Here is a tiny trained network, its code and every weight. The questions are about switching its units off for an input and a class, where a switched-off unit gives its printed mean instead of its output.

import numpy as np


def w(rows, s, z=0):
    codes = np.array(rows[::2]) - 128.0
    scale = np.full(codes.shape[1], s)
    scale[-1] = z or s
    return codes * scale


def f(y):
    return y / 2 * (1 + np.tanh(0.7978845608 * (y + 0.044715 * y**3)))


def log_softmax(a):
    a = a - a.max(-1, keepdims=True)
    return a - np.log(np.exp(a).sum(-1, keepdims=True))


def net(x, mask):
    res = np.array(x, float).reshape(1, 5) / 4 @ E
    y = f(res @ A[0][:, :-1].T + A[0][:, -1])
    res = res + np.where(mask, y, B[0][:, -1]) @ B[0][:, :-1]
    return log_softmax(res[-1] @ U[:, :-1].T + U[:, -1])


A, B = {}, {}
E = w([
[54,93,155,120,150],'x0',
[136,25,120,116,2],'x1',
[123,99,12,33,163],'x2',
[60,86,91,183,97],'x3',
[198,113,149,207,109],'x4',
],0.0082)
A[0] = w([
[156,71,108,77,60,189],'N1',
[94,19,254,175,22,182],'N2',
[145,48,166,211,51,241],'N3',
[184,177,92,211,102,144],'N4',
[126,50,78,177,134,252],'N5',
[206,232,184,103,168,185],'N6',
[191,66,64,81,68,110],'N7',
[217,225,172,134,191,124],'N8',
[114,151,87,57,160,98],'N9',
[141,160,184,220,96,74],'N10',
[74,119,102,66,169,150],'N11',
[111,117,27,10,196,189],'N12',
[73,198,212,143,176,218],'N13',
],0.0085,0.0035)
B[0] = w([
[168,169,83,111,90,192],'N1',
[162,99,147,209,178,248],'N2',
[145,138,148,231,200,224],'N3',
[133,57,170,175,137,155],'N4',
[140,183,83,185,174,180],'N5',
[200,164,57,149,171,196],'N6',
[145,198,76,56,82,184],'N7',
[246,210,62,100,255,189],'N8',
[70,62,184,163,122,165],'N9',
[87,75,168,141,96,171],'N10',
[39,77,122,168,87,175],'N11',
[48,100,155,190,117,230],'N12',
[128,189,40,131,141,194],'N13',
],0.0094,0.011)
U = w([
[164,100,200,57,141,3],'0',
[85,170,85,77,128,117],'1',
[254,178,93,126,168,187],'2',
[122,117,151,19,84,72],'3',
[79,65,177,176,152,193],'4',
],0.012,0.0036)

Each question gives the input, the list of numbers given to net, and the class t.
The units are the neurons (one row each of A and B). Each row of codes is followed by its name. A weight is (code - 128) times the scale printed after its matrix; where a second scale follows, it is the last column's (A, B and U).
mask holds one flag per neuron, in row order. A switched-off neuron (its flag False) gives its mean, the last column of its row in B, instead of its output. The means were averaged over made-up inputs and are rounded, as every weight is.
A unit's drop is (log p(t) with every unit on - log p(t) with that unit switched off) / (log p(t) with every unit on - log p(t) with every unit switched off).
The circuit of an input: a set's keep is (log p(t) with only the set's units on - log p(t) with every unit switched off) / (log p(t) with every unit on - log p(t) with every unit switched off). Starting from the 12 units with the biggest drops (on a tie, the unit counted first), units are removed one at a time, each time the one whose removal leaves the highest keep (on an exact tie, the one counted first), for as long as the keep stays at least 0.8.
circuit, biggest first: the units of the circuit, biggest drop first
unit that matters most: the unit with the biggest drop
k most important neurons: the k neurons with the biggest drops, biggest first
drop of u: that unit's drop, to one decimal
input [7,-6,0,5,-2], class 1: circuit, biggest first -> [N2]
input [-7,3,-7,2,-3], class 4: 2 most important neurons -> [N8 N10]
input [3,8,6,-8,2], class 3: circuit, biggest first -> [N8 N6 N7]
input [-6,-1,7,-1,-5], class 4: 2 most important neurons -> [N12 N9]
input [-4,-1,-5,3,3], class 4: 4 most important neurons -> [N10 N4 N7 N1]
input [-1,-3,2,7,8], class 4: 2 most important neurons -> [N8 N6]
input [2,-7,4,-6,-5], class 1: 2 most important neurons -> [N12 N11]
input [-8,-2,8,-5,-8], class 4: 2 most important neurons -> [N12 N9]
input [7,-2,8,-8,7], class 1: circuit, biggest first -> [N2 N12]
input [3,-8,-8,5,-8], class 2: 2 most important neurons -> [N12 N8]
input [4,2,7,0,3], class 1: 3 most important neurons -> [N2 N7 N3]
input [7,-7,0,7,5], class 1: 2 most important neurons -> [N2 N13]
input [-5,7,7,6,-5], class 1: 2 most important neurons -> [N7 N5]
input [-1,5,5,1,-3], class 1: unit that matters most -> N7
input [-3,-3,1,7,-1], class 4: 2 most important neurons -> [N8 N7]
input [-1,-4,-5,6,-5], class 1: drop of N8 -> 0.2
input [1,6,7,8,8], class 2: drop of N5 -> 0.0
input [4,-4,3,-7,-4], class 4: drop of N9 -> 0.6
input [4,1,8,5,-7], class 4: drop of N12 -> 0.3
input [1,2,3,-3,-6], class 4: most important neuron -> [N12]
